Below are the code and all the weights of a small trained network. Each question names an input and a class and asks about switching units off, where a switched-off unit gives its printed mean instead of its output.

import numpy as np


def w(rows, s, z=0):
    codes = np.array(rows[::2]) - 128.0
    scale = np.full(codes.shape[1], s)
    scale[-1] = z or s
    return codes * scale


def norm(h):
    return h / np.sqrt((h * h).mean(-1, keepdims=True) + 1e-5)


def f(y):
    return np.maximum(y, 0)


def log_softmax(a):
    a = a - a.max(-1, keepdims=True)
    return a - np.log(np.exp(a).sum(-1, keepdims=True))


def net(x, mask):
    res = np.array(x, float).reshape(1, 4) / 4 @ E
    u = 0
    for l in range(2):
        y = f(norm(res) @ A[l][:, :-1].T + A[l][:, -1])
        res = res + np.where(mask[u : u + 10], y, B[l][:, -1]) @ B[l][:, :-1]
        u += 10
    return log_softmax(norm(res)[-1] @ U[:, :-1].T + U[:, -1])


A, B = {}, {}
E = w([
[161,184,153,210,126,124,12,187,96],'x0',
[174,183,109,193,72,93,117,120,83],'x1',
[160,80,141,131,108,169,61,173,8],'x2',
[89,76,98,62,209,146,233,101,81],'x3',
],0.0017)
A[0] = w([
[112,50,125,87,138,159,83,164,86,82],'L0N1',
[189,72,187,188,10,138,176,81,70,68],'L0N2',
[91,126,80,91,118,119,204,89,152,196],'L0N3',
[114,144,166,119,191,52,118,94,237,121],'L0N4',
[35,51,155,142,141,173,81,140,108,5],'L0N5',
[209,150,183,253,97,57,37,194,111,124],'L0N6',
[175,121,95,195,60,91,165,87,170,175],'L0N7',
[82,135,118,165,122,47,124,143,169,145],'L0N8',
[168,97,159,122,146,160,67,209,114,75],'L0N9',
[161,179,89,174,168,119,117,137,159,147],'L0N10',
],0.0028,0.0018)
B[0] = w([
[155,125,72,96,126,179,67,205,207,171],'L0N1',
[179,157,60,117,170,82,100,117,148,165],'L0N2',
[5,74,162,97,118,130,159,65,146,203],'L0N3',
[166,123,60,113,108,122,124,92,42,192],'L0N4',
[189,97,152,113,196,182,105,201,199,147],'L0N5',
[114,123,111,98,193,77,226,140,116,252],'L0N6',
[166,147,189,121,150,144,84,120,136,190],'L0N7',
[170,138,159,184,107,182,155,132,181,169],'L0N8',
[110,82,186,65,153,147,38,120,140,171],'L0N9',
[194,160,132,188,131,189,171,96,87,172],'L0N10',
],0.0029,0.004)
A[1] = w([
[142,166,131,165,109,107,173,51,118,137],'L1N1',
[104,150,131,146,185,112,119,172,88,146],'L1N2',
[187,129,87,96,117,55,97,110,148,150],'L1N3',
[145,90,127,85,109,202,112,129,106,133],'L1N4',
[120,56,69,87,140,84,165,114,126,144],'L1N5',
[3,66,94,89,117,132,162,119,89,22],'L1N6',
[131,143,135,151,129,190,154,86,207,254],'L1N7',
[141,133,146,98,106,128,119,139,31,142],'L1N8',
[139,189,160,176,105,161,162,169,132,37],'L1N9',
[170,137,142,173,129,121,91,169,117,219],'L1N10',
],0.0041,0.00092)
B[1] = w([
[105,118,148,88,106,195,34,158,123,247],'L1N1',
[123,180,154,132,61,154,133,91,169,208],'L1N2',
[137,196,75,141,158,192,144,145,29,193],'L1N3',
[71,126,151,99,136,148,127,137,156,205],'L1N4',
[172,90,100,220,139,64,154,132,170,233],'L1N5',
[97,85,63,153,139,2,171,99,173,252],'L1N6',
[96,135,101,111,71,149,126,89,31,246],'L1N7',
[132,160,61,133,106,123,135,114,110,190],'L1N8',
[127,62,112,108,173,60,150,176,128,181],'L1N9',
[160,75,115,159,146,103,190,102,144,232],'L1N10',
],0.004,0.0028)
U = w([
[53,181,174,67,32,207,91,44,95,126],'0',
[208,195,65,172,131,118,152,144,44,151],'1',
[21,34,68,94,113,17,229,62,193,151],'2',
[109,49,150,33,179,196,53,226,170,132],'3',
[35,175,216,80,43,77,155,194,171,2],'4',
[155,142,254,155,161,64,164,156,218,114],'5',
],0.0085,0.0089)

Each question gives the input, the list of numbers given to net, and the class t.
The units are the neurons (one row each of A and B). Each row of codes is followed by its name. A weight is (code - 128) times the scale printed after its matrix; where a second scale follows, it is the last column's (A, B and U).
mask holds one flag per neuron, layer by layer. A switched-off neuron (its flag False) gives its mean, the last column of its row in B, instead of its output. The means were averaged over made-up inputs and are rounded, as every weight is.
A unit's drop is (log p(t) with every unit on - log p(t) with that unit switched off) / (log p(t) with every unit on - log p(t) with every unit switched off).
The circuit of an input: a set's keep is (log p(t) with only the set's units on - log p(t) with every unit switched off) / (log p(t) with every unit on - log p(t) with every unit switched off). Starting from the 12 units with the biggest drops (on a tie, the unit counted first), units are removed one at a time, each time the one whose removal leaves the highest keep (on an exact tie, the one counted first), for as long as the keep stays at least 0.8.
circuit, biggest first: the units of the circuit, biggest drop first
unit that matters most: the unit with the biggest drop
top k neurons: the k neurons with the biggest drops, biggest first
k most important neurons of layer l: the k neurons of layer l with the biggest drops, biggest first
drop when u is switched off: that unit's drop, to one decimal
input [-1,-6,0,-3], class 3: circuit, biggest first => (L0N5, L1N6)
input [7,-4,-7,-2], class 1: unit that matters most => L0N3
input [6,-6,-5,-7], class 1: circuit, biggest first => (L0N4, L0N3, L1N3)
input [3,8,-7,8], class 0: circuit, biggest first => (L0N6, L1N1, L1N6)
input [2,-6,-2,-2], class 0: circuit, biggest first => (L1N6, L1N7)
input [4,0,5,1], class 3: circuit, biggest first => (L0N1, L1N4)
input [1,-1,7,7], class 3: top 2 neurons => (L0N1, L0N6)
input [3,2,-1,0], class 5: 2 most important neurons of layer 0 => (L0N4, L0N6)
input [-3,-1,7,2], class 3: top 4 neurons => (L0N1, L0N6, L0N5, L0N3)
input [6,-5,0,7], class 3: top 3 neurons => (L0N5, L0N6, L0N1)
input [2,5,-6,1], class 0: top 2 neurons => (L1N1, L1N5)
input [1,1,2,1], class 1: 2 most important neurons of layer 0 => (L0N3, L0N2)
input [7,-3,-6,-6], class 1: 2 most important neurons of layer 0 => (L0N4, L0N3)
input [-7,5,3,-5], class 1: unit that matters most => L0N2
input [-5,-1,7,-6], class 3: 2 most important neurons of layer 0 => (L0N9, L0N1)
input [7,0,-6,-1], class 1: drop when L0N6 is switched off => 0.0
input [6,0,-7,-7], class 1: drop when L1N3 is switched off => 0.1
input [4,-5,-5,-8], class 1: drop when L0N4 is switched off => 0.2
